Below are the code and all the weights of a small trained network. Each question names an input and a target symbol and asks about switching units off, where a switched-off unit gives its printed mean instead of its output.

import numpy as np


def w(rows, s, z=0):
    codes = np.array(rows[::2]) - 128.0
    scale = np.full(codes.shape[1], s)
    scale[-1] = z or s
    return codes * scale


def norm(h):
    return h / np.sqrt((h * h).mean(-1, keepdims=True) + 1e-5)


def f(y):
    return y / 2 * (1 + np.tanh(0.7978845608 * (y + 0.044715 * y**3)))


def softmax(a):
    e = np.exp(a - a.max(-1, keepdims=True))
    return e / e.sum(-1, keepdims=True)


def log_softmax(a):
    a = a - a.max(-1, keepdims=True)
    return a - np.log(np.exp(a).sum(-1, keepdims=True))


def net(x, mask):
    ids = ['αβγδεζθμξπστψω'.index(c) for c in x.split()]
    T = len(ids)
    res = E[ids] + P[:T]
    r = norm(res)
    for j in range(2):
        rows = slice(4 * j, 4 * j + 4)
        q, k, v = (r @ M[0][rows].T for M in (Q, K, V))
        z = softmax(np.where(np.tri(T) > 0, q @ k.T / 4**0.5, -1e9)) @ v
        o = O[0][rows]
        res = res + np.where(mask[j], z, o[:, -1]) @ o[:, :-1]
    y = f(norm(res) @ A[0][:, :-1].T + A[0][:, -1])
    res = res + np.where(mask[2:10], y, B[0][:, -1]) @ B[0][:, :-1]
    return log_softmax(norm(res)[-1] @ U[:, :-1].T + U[:, -1])


Q, K, V, O, A, B = {}, {}, {}, {}, {}, {}
E = w([
[140,137,154,97,124,103,88,143,74],'α',
[106,80,24,141,200,126,98,154,144],'β',
[156,150,145,100,120,88,93,112,102],'γ',
[172,127,162,136,171,61,151,114,144],'δ',
[175,134,137,102,142,114,99,101,80],'ε',
[196,132,141,127,177,102,140,80,114],'ζ',
[109,95,100,130,87,232,175,118,238],'θ',
[171,156,145,116,155,76,112,117,103],'μ',
[168,119,151,113,130,85,107,95,122],'ξ',
[65,89,117,115,56,208,141,168,218],'π',
[144,142,162,113,147,70,104,155,93],'σ',
[131,215,124,224,66,197,186,177,95],'τ',
[154,3,142,251,24,118,96,123,146],'ψ',
[173,125,160,117,170,91,119,130,91],'ω',
],0.0033)
P = w([
[86,128,55,170,62,60,148,74,78],'0',
[191,120,45,117,82,56,140,155,102],'1',
[212,140,101,126,117,97,97,180,143],'2',
[179,154,143,150,156,124,48,159,158],'3',
[89,158,165,160,179,141,48,94,142],'4',
[48,95,168,164,199,170,122,92,101],'5',
[65,34,144,136,198,152,180,117,59],'6',
[126,5,143,90,152,145,173,209,50],'7',
],0.0029)
Q[0] = w([
[111,51,104,105,93,98,220,123,60],'head 0',
[155,206,126,47,99,119,199,151,127],'head 0',
[45,140,241,130,136,186,159,72,116],'head 0',
[50,109,82,70,201,166,143,141,159],'head 0',
[164,164,158,254,130,170,83,139,104],'head 1',
[132,213,232,81,105,139,117,81,179],'head 1',
[184,130,35,158,132,91,31,147,192],'head 1',
[226,154,119,112,44,76,183,163,81],'head 1',
],0.013)
K[0] = w([
[105,173,178,187,143,146,26,84,187],'head 0',
[76,175,221,49,172,161,146,90,113],'head 0',
[248,143,189,83,109,152,114,192,169],'head 0',
[142,148,70,105,212,156,96,188,147],'head 0',
[136,155,43,197,82,125,205,172,82],'head 1',
[182,123,204,45,68,123,213,119,100],'head 1',
[45,47,51,99,158,87,161,96,77],'head 1',
[43,185,188,164,116,144,152,45,98],'head 1',
],0.013)
V[0] = w([
[166,154,183,119,91,110,103,47,167],'head 0',
[109,234,104,40,97,144,131,113,134],'head 0',
[121,149,69,103,79,128,31,90,185],'head 0',
[152,142,98,129,228,124,160,123,128],'head 0',
[152,117,114,139,131,120,200,10,254],'head 1',
[30,110,155,85,111,32,114,202,193],'head 1',
[118,205,150,186,145,48,200,174,188],'head 1',
[115,209,80,143,77,160,123,148,153],'head 1',
],0.0066)
O[0] = w([
[126,213,145,92,136,85,88,74,198,42],'head 0',
[60,65,92,38,50,139,131,85,107,30],'head 0',
[100,174,204,69,102,212,49,115,132,254],'head 0',
[214,101,161,173,74,103,153,100,145,155],'head 0',
[96,95,214,177,161,182,183,4,83,53],'head 1',
[14,151,187,109,113,85,210,207,133,91],'head 1',
[155,82,215,125,108,62,164,199,123,138],'head 1',
[92,54,135,65,150,173,129,154,123,196],'head 1',
],0.0039,0.0037)
A[0] = w([
[101,203,115,208,29,199,187,140,125,35],'neuron 0',
[102,139,124,86,102,154,126,137,160,90],'neuron 1',
[138,119,139,197,72,216,137,178,151,188],'neuron 2',
[157,137,126,144,100,108,121,131,137,150],'neuron 3',
[85,51,116,200,1,138,125,113,186,2],'neuron 4',
[133,125,157,117,121,115,97,127,146,139],'neuron 5',
[129,162,152,143,127,137,140,95,120,107],'neuron 6',
[87,168,56,134,129,157,150,149,180,49],'neuron 7',
],0.015,0.0023)
B[0] = w([
[21,54,101,168,93,79,9,136,129,159],'neuron 0',
[133,104,121,171,168,103,132,120,166,135],'neuron 1',
[175,133,107,127,143,195,203,145,184,251],'neuron 2',
[80,103,124,156,142,162,129,122,108,141],'neuron 3',
[26,70,116,189,96,110,15,155,158,157],'neuron 4',
[114,130,109,120,99,130,173,112,127,143],'neuron 5',
[133,111,131,127,103,120,100,171,156,131],'neuron 6',
[70,71,125,172,82,154,75,146,156,143],'neuron 7',
],0.012,0.015)
U = w([
[54,69,86,184,89,151,47,170,171,249],'α',
[195,134,106,141,150,215,217,168,187,203],'β',
[99,145,65,96,180,31,164,63,212,48],'γ',
[158,103,242,192,102,63,161,147,125,108],'δ',
[167,190,24,94,112,157,53,22,109,75],'ε',
[223,99,190,199,84,112,89,62,111,16],'ζ',
[107,102,238,80,134,192,96,73,113,41],'θ',
[59,114,129,94,30,132,212,60,68,157],'μ',
[150,196,171,67,3,101,106,137,183,65],'ξ',
[38,126,181,77,234,137,148,106,121,36],'π',
[88,169,107,114,110,35,181,253,107,66],'σ',
[193,29,96,34,151,103,81,166,59,99],'τ',
[152,243,166,140,204,112,40,187,129,175],'ψ',
[122,145,77,227,198,110,157,110,18,98],'ω',
],0.0059,0.0012)

Each question gives the input, a string of symbols that net reads in full, and the target symbol t.
The units are the heads (4 rows each of Q, K, V and O) and the neurons (one row each of A and B). Each row of codes is followed by its name. A weight is (code - 128) times the scale printed after its matrix; where a second scale follows, it is the last column's (O, A, B and U).
mask holds one flag per unit, heads first, then neurons. A switched-off unit (its flag False) gives its mean, the last column of its rows in O or B, instead of its output. The means were averaged over made-up inputs and are rounded, as every weight is.
A unit's drop is (log p(t) with every unit on - log p(t) with that unit switched off) / (log p(t) with every unit on - log p(t) with every unit switched off).
The circuit of an input: a set's keep is (log p(t) with only the set's units on - log p(t) with every unit switched off) / (log p(t) with every unit on - log p(t) with every unit switched off). Starting from all 10 units, units are removed one at a time, each time the one whose removal leaves the highest keep (on an exact tie, the one counted first), for as long as the keep stays at least 0.8.
circuit, biggest first: the units of the circuit, biggest drop first
unit that matters most: the unit with the biggest drop
k most important neurons: the k neurons with the biggest drops, biggest first
heads that matter: for each layer, one digit per head in row order, 1 if its drop is at least 0.15 and else 0, layers parted by /
input ψ γ ε, target ψ: unit that matters most : head 0
input θ β β τ δ π γ, target τ: 2 most important neurons : neuron 2; neuron 4
input ε ξ ξ ψ ε, target ξ: 3 most important neurons : neuron 2; neuron 6; neuron 0
input ζ ψ ε μ τ ω γ μ, target τ: circuit, biggest first : neuron 2; neuron 4; neuron 0; head 1
input ω β π ψ σ β γ, target ψ: circuit, biggest first : neuron 2; head 0; neuron 0; neuron 4
input β β τ ω δ θ γ μ, target δ: circuit, biggest first : neuron 2; head 1; neuron 0
input π ζ τ β δ, target ζ: circuit, biggest first : head 1; neuron 2; neuron 4; neuron 0
input β α ψ π ω β σ, target π: heads that matter : 10
input ψ ζ π σ, target ψ: circuit, biggest first : head 0; neuron 2; neuron 0; neuron 4
input τ θ ω β γ, target θ: circuit, biggest first : head 1; neuron 2; neuron 0; neuron 4
input δ τ β τ ψ ζ γ, target τ: circuit, biggest first : neuron 2; head 1; neuron 4; neuron 0
input β μ τ ε γ, target μ: circuit, biggest first : neuron 2; neuron 5; neuron 4; neuron 0
input τ β γ θ β ε, target γ: 2 most important neurons : neuron 1; neuron 2
input β γ ω ε ψ ξ, target ω: 3 most important neurons : neuron 2; neuron 3; neuron 4
input μ ξ ω, target μ: 2 most important neurons : neuron 2; neuron 5
input γ β π ω, target γ: 2 most important neurons : neuron 2; neuron 1
input β τ μ δ β ε ω, target δ: 4 most important neurons : neuron 2; neuron 0; neuron 4; neuron 6
input β θ τ ξ μ, target θ: unit that matters most : head 1
input π β ζ, target π: 2 most important neurons : neuron 2; neuron 0
input ξ β δ μ, target ξ: most important neuron : neuron 2
input ξ π β ξ, target ξ: 3 most important neurons : neuron 2; neuron 6; neuron 0
input μ β β ω ω β τ ζ, target ω: 4 most important neurons : neuron 2; neuron 3; neuron 0; neuron 4
input μ β β μ, target μ: 2 most important neurons : neuron 5; neuron 2
